Z_315: [125 159 178 187 190 183 164 145 127 119 118 130 139 146 147 144 136 125
 121 115 116 121 133 147 152 154 147 129 106  80  63  51  59  71  96 120
 143 160 167 161 154 137]
Z_57: [146 153 150 142 128 117 110 116 122 132 146 156 153 145 122 101  79  55
  52  56  76  99 125 149 164 165 165 148 141 133 127 136 141 150 156 160
 148 140 126 116 111 115]
Z_267: [131 139 145 151 147 140 129 115 111 116 121 140 151 154 156 144 123  97
  71  56  52  59  75 103 131 147 162 167 157 151 135 130 131 133 144 151
 163 165 153 140 131 127]
Z_18: [119 123 130 141 149 146 142 138 126 117 109 116 125 138 148 156 151 140
 121  92  68  58  54  59  83 104 132 152 164 166 155 147 138 130 132 136
 142 154 160 154 149 134]
Z_564: [131 139 145 151 147 140 129 115 111 116 121 140 151 154 156 144 123  97
  71  56  52  59  75 103 131 147 162 167 157 151 135 130 131 133 144 151
 163 165 142 155 160 155]
Z_563: [115 116 121 133 148 152 154 147 129 116 121 140 151 154 156 144 123  97
  71  56  52  59  75 103 131 147 162 167 157 151 135 130 131 133 144 151
 153 159 150 137 121 113]
diff Z_18: [119 123 130 141 149 146 142 138 126 117 109 116 125 138 148 156 151 140
 121  92  68  58  54  59  83 104 132 152 164 166 155 147 138 130 131 136
 142 154 160 154 149 134] -> 34, [132]
at: [121  92  68  58  54  59] -> Z_18, 18
at: [115 116 121 133 147 152 154 147 129] -> Z_315, 19
diff Z_564: [131 139 145 151 147 140 129 115 111 116 121 140 151 154 156 144 123  97
  71  56  52  59  75 103 131 147 162 166 157 151 135 130 131 133 144 151
 163 165 142 155 160 155] -> 27, [167]

Z_180: [143 136 126 157 129 135 154]
Z_418: [126 136 143 157 129 117  69]
Z_540: [104  47 144 151 166 179 121]
at: [143 136 126 157 129] -> Z_180, 0
has: [157 129] -> yes
at: [126 136] -> Z_418, 0

Z_280: [119 115 121 115 115]
Z_657: [175 125  84 144 144]
Z_176: [174 114  98 129 110]
Z_79: [119 115 121 115 110]
Z_138: [150 134 140 144 140]
Z_949: [ 96 129  53  94  93]
Z_219: [135  90  89 128 145]
Z_135: [119  92  65 100 107]
Z_852: [131 117 137 136 111]
Z_899: [131 135 136 135 138]
at: [ 98 129] -> Z_176, 2
q: [119 115 121 115 110] -> Z_79
has: [116 137 136 111] -> no
diff Z_79: [118 115 121 115 110] -> 0, [119]
at: [131 135 136 135] -> Z_899, 0
has: [134 140] -> yes

Z_741: [138 193 159 159 174]
Z_959: [138 193 112  72 183]
Z_152: [138 193 112 163 157]
Z_354: [138 193 159 183  72]
Z_320: [ 97 175 156 180  80]
has: [138 193 159 183] -> yes
has: [ 72 183] -> yes
at: [180  80] -> Z_320, 3
at: [183  72] -> Z_354, 3
diff Z_741: [138 193 159 158 174] -> 3, [159]

Z_984: [164 174 102  93]
Z_762: [150 176  69 107]
Z_738: [121 163 192  88]
Z_804: [ 81  73  38 116]
Z_210: [ 81  73 203 158]
diff Z_762: [149 176  69 107] -> 0, [150]
at: [192  88] -> Z_738, 2
diff Z_762: [150 176  69 108] -> 3, [107]

Z_400: [ 78  61  90  76 131  69 124  99 110 120 116  94  82 124 104 106  74  91
 126 135]
Z_624: [128 129 122 133 126 135 129 125 125 132 129 126 124 127 127 118 126 125
 118 128]
Z_537: [106 114 128 108 137 104 129  99 116 114 130 100 153 140 110  97 112 119
 112 101]
Z_226: [106 114 128 108 137 104 129  99 116 114 131 124 110 113 123 115 131 134
 105 116]
Z_306: [106 114 128 108 137 104 129  99 116 114 130 100 104 140 110  97 112 119
 112 131]
Z_342: [ 93  90 113  67 133  69 110 130 135  94 111  91  92 123  90 124 125 131
 135 131]
Z_503: [130 115  97 116  89 116 110 145  89 117  91 134 144  87 131 141 106  96
 157 111]
Z_260: [111 117 122 108 132 107 130 116 118 117 127 109 113 133 115 111 116 121
 127 131]
has: [116  89] -> yes
has: [132 125] -> no
has: [135 126 133] -> no
at: [133 115] -> Z_260, 13
diff Z_260: [111 117 122 108 132 107 130 116 119 117 127 109 113 133 115 111 116 121
 127 131] -> 8, [118]

